Small tables with named rows and columns. After each table, cells are looked up by row and column.

los.csv
,mir,lusos
fotof,3.50,8.50
vozub,1.03,6.44
zus,1.63,4.92
gak,1.65,7.46
nek,1.75,5.77

lusos of gak = 7.46
lusos of fotof = 8.50
mir of fotof = 3.50
mir of vozub = 1.03
mir of nek = 1.75
lusos of nek = 5.77
mir of zus = 1.63
mir of gak = 1.65
lusos of vozub = 6.44
lusos of zus = 4.92

Table lutek
|  | tugi | toku | gogot | tepud |
|---|---|---|---|---|
| lonemil | 0.1 | -0.3 | 0.2 | -0.9 |
| gedag | -0.2 | 0.0 | -0.5 | 0.8 |
| kavup | 0.2 | 0.0 | 0.4 | -0.7 |
| tadaku | 0.4 | 0.1 | 0.7 | -0.8 |
| faf | 0.1 | 0.1 | 0.1 | 0.0 |
| laka | -0.2 | -0.5 | -0.4 | 0.0 |

tepud of laka is 0.0
tugi of lonemil is 0.1
tugi of faf is 0.1
tepud of lonemil is -0.9
tugi of kavup is 0.2
toku of lonemil is -0.3
tepud of tadaku is -0.8
tepud of gedag is 0.8
tepud of kavup is -0.7
tugi of gedag is -0.2
gogot of faf is 0.1
toku of kavup is 0.0
gogot of kavup is 0.4

fike:
	pedan	mokag	liboni	kurole	kenos	kos	nafe
kalalaf	88301	44890	75728	18149	49319	75749	51987
suzap	1080	39331	83913	53105	50419	76341	45476
buki	54910	48224	88125	11815	59771	66917	46687
mer	55634	40211	75692	58014	68691	70360	69269
lunok	76752	39503	49953	72152	40447	60161	46290
tosa	56773	64905	49831	30405	69739	54592	67643
zif	66453	57201	44699	79524	64456	29558	42385
nolamuz	66075	47694	57767	35859	41986	26755	62030

What is the nafe of mer in fike?
69269
What is the kenos of suzap in fike?
50419
What is the liboni of buki in fike?
88125
What is the pedan of nolamuz in fike?
66075
What is the nafe of suzap in fike?
45476
What is the mokag of lunok in fike?
39503
What is the nafe of tosa in fike?
67643

Table disog
columns: dusik, gaf, pibime, sikan
moz: [6.0, 4.8, 5.9, 4.7]
kub: [7.0, 3.5, 4.7, 3.8]
seguzo: [9.7, -7.8, -9.8, -9.9]
gapev: [1.8, -3.7, -5.7, 3.0]
mamuz: [-7.9, 0.1, 1.4, -5.4]
rul: [-9.7, -5.8, -7.2, -6.0]
rokip: [3.5, -3.3, -5.2, 1.1]

What is the pibime of kub in disog?
4.7
What is the sikan of mamuz in disog?
-5.4
What is the dusik of rul in disog?
-9.7
What is the pibime of gapev in disog?
-5.7
What is the dusik of mamuz in disog?
-7.9
What is the pibime of seguzo in disog?
-9.8
What is the sikan of rokip in disog?
1.1
What is the gaf of moz in disog?
4.8
What is the dusik of gapev in disog?
1.8
Row with the largest sikan: moz

metilut
|  | keru | givof | bemam |
|---|---|---|---|
| mar | 797 | 495 | 688 |
| mazosam | 709 | 118 | 624 |
| pef | 205 | 117 | 227 |
| larekis | 601 | 422 | 429 |

bemam of mazosam: 624
givof of mazosam: 118
keru of pef: 205
keru of larekis: 601
bemam of pef: 227
givof of pef: 117
keru of mazosam: 709
givof of mar: 495
givof of larekis: 422
bemam of mar: 688
keru of mar: 797
bemam of larekis: 429
Row with the largest givof: mar

porat =
fields: fus, gal, zubol, zimeg, lemad, nilut, goz, sibeme
dud: [305, -610, -98, 52, -397, 77, -459, -678]
muroza: [-276, 148, 627, 324, 183, 202, -251, 63]
feveka: [-513, 152, 101, 135, 730, 374, -49, -144]

muroza, sibeme: 63
feveka, sibeme: -144
muroza, goz: -251
dud, lemad: -397
dud, fus: 305
feveka, lemad: 730
feveka, zubol: 101
feveka, goz: -49
muroza, lemad: 183
dud, nilut: 77
feveka, nilut: 374
dud, goz: -459
dud, zubol: -98
muroza, fus: -276
dud, sibeme: -678
Row with the largest gal: feveka

miduzap =
|  | lekemi | vum | potod | zuge | zuvan |
|---|---|---|---|---|---|
| faf | 11 | 87 | 19 | 65 | 79 |
| zunob | 89 | 144 | 125 | 22 | 103 |
| gib | 115 | 119 | 75 | 197 | 148 |
| ziti | 97 | 144 | 128 | 21 | 100 |
| takomip | 197 | 216 | 203 | 84 | 170 |
| fafe | 156 | 188 | 188 | 32 | 134 |
| nata | 135 | 140 | 86 | 214 | 172 |
| raka | 15 | 97 | 19 | 62 | 79 |

What is the potod of nata in miduzap?
86
What is the zuge of takomip in miduzap?
84
What is the zuvan of zunob in miduzap?
103
What is the zuge of nata in miduzap?
214
What is the zuvan of gib in miduzap?
148
What is the lekemi of takomip in miduzap?
197
What is the lekemi of fafe in miduzap?
156
What is the zuvan of raka in miduzap?
79
What is the zuge of ziti in miduzap?
21
What is the vum of ziti in miduzap?
144
What is the vum of gib in miduzap?
119
What is the vum of raka in miduzap?
97

Table leli
	logobev	naze	lemo	razitef	beba	sepim	kas	sol	kodalof
lof	-10.3	-10.8	-33.2	-9.5	-13.5	-24.0	-24.7	-11.4	-10.9
gel	-15.6	-8.6	6.2	39.8	-13.5	26.0	-9.1	-11.1	24.4
tet	-20.7	-18.1	29.3	-39.7	-10.1	15.9	22.7	-14.3	-20.0
tamaf	-7.4	-17.1	-40.9	-87.6	-12.6	-75.7	-10.2	-14.4	-72.6
beziru	-19.1	-16.1	20.7	-33.7	-11.5	5.2	13.3	-12.8	-19.1
bigizag	-19.7	-8.3	-10.1	-24.6	-9.1	18.3	-40.9	-8.9	-45.0
zufaber	-12.2	-10.8	-11.2	-14.0	-13.2	-14.5	-7.2	-12.9	-12.1
sefo	-9.1	-14.5	-26.2	-45.3	-11.4	-35.1	-11.7	-13.5	-37.7
vod	-9.8	-4.9	22.4	29.2	-10.4	51.9	1.6	-4.8	19.6
lur	-5.0	-15.7	3.9	1.0	-11.7	-6.2	-84.3	-5.6	-46.3
kulalok	-12.6	-13.3	-9.6	-17.1	-12.8	-13.8	-14.1	-13.0	-14.2
dev	-13.4	-14.0	-13.6	-13.0	-13.0	-12.9	-8.9	-15.2	-14.7
pepemo	-11.2	-14.0	-15.2	-8.1	-13.0	-17.9	-9.0	-13.4	-7.2
soso	-12.3	-12.1	-10.9	16.1	-13.2	-5.0	16.1	-13.2	-10.6

beba of pepemo = -13.0
kodalof of soso = -10.6
sepim of pepemo = -17.9
logobev of tet = -20.7
beba of dev = -13.0
razitef of tamaf = -87.6
sepim of gel = 26.0
sol of lur = -5.6
sol of lof = -11.4
beba of zufaber = -13.2
lemo of tet = 29.3
razitef of pepemo = -8.1
kodalof of lof = -10.9
kodalof of gel = 24.4
kas of pepemo = -9.0
logobev of lur = -5.0
logobev of tamaf = -7.4
beba of tamaf = -12.6
lemo of dev = -13.6
lemo of kulalok = -9.6
Which row has the largest sepim? vod

